Below are the code and all the weights of a small trained network. Each question names an input and a target symbol and asks about switching units off, where a switched-off unit gives its printed mean instead of its output.

import numpy as np


def w(rows, s, z=0):
    codes = np.array(rows[::2]) - 128.0
    scale = np.full(codes.shape[1], s)
    scale[-1] = z or s
    return codes * scale


def f(y):
    return np.maximum(y, 0)


def softmax(a):
    e = np.exp(a - a.max(-1, keepdims=True))
    return e / e.sum(-1, keepdims=True)


def log_softmax(a):
    a = a - a.max(-1, keepdims=True)
    return a - np.log(np.exp(a).sum(-1, keepdims=True))


def net(x, mask):
    ids = ['ΔΘΞΠΦΨαβγεζημστω'.index(c) for c in x.split()]
    T = len(ids)
    res = E[ids] + P[:T]
    u = 0
    for l in range(2):
        r = res
        for j in range(2):
            rows = slice(2 * j, 2 * j + 2)
            q, k, v = (r @ M[l][rows].T for M in (Q, K, V))
            z = softmax(np.where(np.tri(T) > 0, q @ k.T / 2**0.5, -1e9)) @ v
            o = O[l][rows]
            res = res + np.where(mask[u + j], z, o[:, -1]) @ o[:, :-1]
        u += 2
        y = f(res @ A[l][:, :-1].T + A[l][:, -1])
        res = res + np.where(mask[u : u + 12], y, B[l][:, -1]) @ B[l][:, :-1]
        u += 12
    return log_softmax(res[-1] @ U[:, :-1].T + U[:, -1])


Q, K, V, O, A, B = {}, {}, {}, {}, {}, {}
E = w([
[77,146,97,133,126],'Δ',
[65,156,112,120,189],'Θ',
[36,147,223,143,194],'Ξ',
[96,129,96,133,87],'Π',
[88,220,115,184,20],'Φ',
[59,151,104,126,175],'Ψ',
[92,135,97,126,103],'α',
[131,72,95,108,53],'β',
[72,133,126,93,110],'γ',
[99,88,152,82,47],'ε',
[128,57,151,159,134],'ζ',
[158,53,141,171,139],'η',
[186,134,106,253,193],'μ',
[31,76,175,30,41],'σ',
[124,142,98,33,33],'τ',
[149,238,60,86,124],'ω',
],0.019)
P = w([
[171,158,150,225,55],'0',
[152,131,162,189,98],'1',
[171,98,172,127,95],'2',
[134,100,163,114,128],'3',
[122,103,140,114,126],'4',
[73,143,106,138,179],'5',
[90,119,97,107,121],'6',
[81,134,71,107,114],'7',
[63,147,47,102,97],'8',
[43,156,24,86,77],'9',
[47,166,2,99,21],'10',
[37,206,30,106,21],'11',
],0.0067)
Q[0] = w([
[172,111,169,140,209],'L0H1',
[130,3,43,231,117],'L0H1',
[5,121,116,84,133],'L0H2',
[216,52,99,154,67],'L0H2',
],0.0044)
K[0] = w([
[140,146,140,191,185],'L0H1',
[147,60,72,143,106],'L0H1',
[117,164,111,1,107],'L0H2',
[185,111,202,174,60],'L0H2',
],0.0087)
V[0] = w([
[68,181,87,182,214],'L0H1',
[153,176,253,169,82],'L0H1',
[197,152,132,54,68],'L0H2',
[132,64,23,103,138],'L0H2',
],0.0051)
O[0] = w([
[172,83,124,111,59,6],'L0H1',
[125,133,189,43,109,118],'L0H1',
[194,2,83,94,53,167],'L0H2',
[88,191,101,110,118,158],'L0H2',
],0.0081,0.0024)
A[0] = w([
[189,195,56,213,144,93],'L0N1',
[157,207,98,85,226,201],'L0N2',
[124,72,48,222,180,198],'L0N3',
[55,83,200,103,169,133],'L0N4',
[183,111,158,128,81,254],'L0N5',
[149,85,184,211,121,114],'L0N6',
[170,136,124,111,79,106],'L0N7',
[80,187,163,196,102,116],'L0N8',
[119,216,242,140,117,223],'L0N9',
[127,121,109,204,166,189],'L0N10',
[87,254,3,28,98,130],'L0N11',
[105,114,41,213,23,177],'L0N12',
],0.0084,0.0042)
B[0] = w([
[237,160,120,120,92,148],'L0N1',
[128,151,141,99,51,160],'L0N2',
[153,123,112,11,162,172],'L0N3',
[135,88,95,151,106,172],'L0N4',
[2,152,45,107,146,163],'L0N5',
[142,87,55,112,126,142],'L0N6',
[117,210,134,146,114,144],'L0N7',
[143,138,147,190,75,159],'L0N8',
[97,150,30,164,152,165],'L0N9',
[119,84,97,108,136,154],'L0N10',
[106,132,198,87,98,247],'L0N11',
[73,173,139,96,182,220],'L0N12',
],0.0084,0.012)
Q[1] = w([
[73,90,70,3,140],'L1H1',
[116,156,127,166,156],'L1H1',
[60,112,124,86,205],'L1H2',
[228,162,107,254,134],'L1H2',
],0.0085)
K[1] = w([
[138,120,137,50,162],'L1H1',
[111,95,74,124,138],'L1H1',
[121,40,216,132,124],'L1H2',
[162,98,2,132,148],'L1H2',
],0.0097)
V[1] = w([
[104,198,228,123,49],'L1H1',
[1,121,142,132,173],'L1H1',
[153,194,104,51,169],'L1H2',
[193,202,135,163,195],'L1H2',
],0.0089)
O[1] = w([
[254,194,147,167,156,195],'L1H1',
[171,55,82,93,69,214],'L1H1',
[183,132,101,102,201,179],'L1H2',
[151,193,19,113,148,9],'L1H2',
],0.011,0.015)
A[1] = w([
[145,170,171,51,119,191],'L1N1',
[165,150,103,174,123,26],'L1N2',
[137,123,48,145,175,42],'L1N3',
[95,127,131,246,166,121],'L1N4',
[82,79,144,121,84,123],'L1N5',
[108,82,67,169,182,120],'L1N6',
[34,126,140,168,127,95],'L1N7',
[108,166,152,88,112,102],'L1N8',
[122,151,113,89,97,2],'L1N9',
[91,168,114,136,107,134],'L1N10',
[137,117,139,139,146,120],'L1N11',
[128,119,138,185,194,250],'L1N12',
],0.013,0.0048)
B[1] = w([
[126,79,81,173,112,238],'L1N1',
[1,68,201,93,129,143],'L1N2',
[86,143,198,136,80,146],'L1N3',
[123,146,30,123,107,136],'L1N4',
[95,158,107,171,164,250],'L1N5',
[123,123,191,144,166,149],'L1N6',
[209,152,153,114,150,177],'L1N7',
[115,147,89,110,186,170],'L1N8',
[183,73,133,191,173,144],'L1N9',
[185,159,208,70,134,139],'L1N10',
[175,125,93,113,91,133],'L1N11',
[196,195,60,167,143,136],'L1N12',
],0.0082,0.02)
U = w([
[122,133,140,143,121,77],'Δ',
[117,143,143,138,118,93],'Θ',
[112,130,89,255,136,105],'Ξ',
[125,129,131,138,113,79],'Π',
[127,184,171,121,57,148],'Φ',
[111,146,111,121,97,224],'Ψ',
[121,127,107,131,99,151],'α',
[94,98,46,81,108,224],'β',
[102,120,98,123,80,255],'γ',
[100,110,105,137,92,187],'ε',
[105,92,117,137,175,125],'ζ',
[95,90,129,88,211,99],'η',
[111,144,202,33,200,124],'μ',
[112,108,231,181,108,108],'σ',
[193,66,190,83,97,55],'τ',
[172,145,136,173,184,163],'ω',
],0.0097,0.0045)

Each question gives the input, a string of symbols that net reads in full, and the target symbol t.
The units are the heads (2 rows each of Q, K, V and O) and the neurons (one row each of A and B). Each row of codes is followed by its name. A weight is (code - 128) times the scale printed after its matrix; where a second scale follows, it is the last column's (O, A, B and U).
mask holds one flag per unit, layer by layer, with each layer's heads first. A switched-off unit (its flag False) gives its mean, the last column of its rows in O or B, instead of its output. The means were averaged over made-up inputs and are rounded, as every weight is.
A unit's drop is (log p(t) with every unit on - log p(t) with that unit switched off) / (log p(t) with every unit on - log p(t) with every unit switched off).
The circuit of an input: a set's keep is (log p(t) with only the set's units on - log p(t) with every unit switched off) / (log p(t) with every unit on - log p(t) with every unit switched off). Starting from the 12 units with the biggest drops (on a tie, the unit counted first), units are removed one at a time, each time the one whose removal leaves the highest keep (on an exact tie, the one counted first), for as long as the keep stays at least 0.8.
circuit, biggest first: the units of the circuit, biggest drop first
k most important neurons: the k neurons with the biggest drops, biggest first
top k neurons in layer l: the k neurons of layer l with the biggest drops, biggest first
heads that matter: for each layer, one digit per head in row order, 1 if its drop is at least 0.15 and else 0, layers parted by /
input β Ψ β Θ β β Ξ σ Θ, target σ: circuit, biggest first => L1H2; L0N11
input Π α β η ζ ε β γ Θ Ψ ε Ξ, target Ξ: circuit, biggest first => L0N9; L0N8
input Π Θ σ β Π, target σ: circuit, biggest first => L1H2
input ω Θ τ τ α ω β Ψ ζ τ Δ, target τ: circuit, biggest first => L0N11; L1H1; L1N5; L1H2
input ζ Ψ ω Π ω β, target ω: top 2 neurons in layer 0 => L0N11; L0N2
input σ σ Ξ Ψ α β μ Ψ, target μ: top 2 neurons in layer 1 => L1N7; L1N10
input γ β γ Π Φ, target Φ: 3 most important neurons => L1N10; L0N8; L0N3
input η α τ τ α, target τ: top 3 neurons in layer 0 => L0N11; L0N5; L0N9
input ζ α μ ζ σ τ β ζ, target τ: heads that matter => 11 / 10
input σ β τ μ β σ σ Φ τ Θ β β, target τ: circuit, biggest first => L1H1; L1N5
input Φ Φ β, target β: heads that matter => 00 / 10
input ε τ Ψ ε ε ω Δ, target ω: 4 most important neurons => L0N11; L0N2; L0N5; L1N12
input Φ ω γ μ ζ ω η, target ω: heads that matter => 00 / 10
input γ Π τ Π β σ Π σ Θ ε γ Ξ, target Ξ: heads that matter => 00 / 00
input β β Θ β μ Π τ ω μ τ β, target τ: circuit, biggest first => L0N11; L1H1; L1N5
input ζ γ α τ β Π β σ σ η σ α, target σ: circuit, biggest first => L1H2
input τ ζ Π β Π Θ Ξ σ α Ψ, target σ: circuit, biggest first => L1H2; L0N9
input α Ψ α β β Ψ μ Ξ Θ, target μ: 2 most important neurons => L0N3; L0N1
input τ Π ω Θ η η ζ, target η: circuit, biggest first => L0N3; L1H1; L0N8
input Δ β ω Ψ τ τ ζ β β α Ψ τ, target τ: circuit, biggest first => L0N11; L1H2
input ω η ε, target ω: circuit, biggest first => L0N11; L1H1
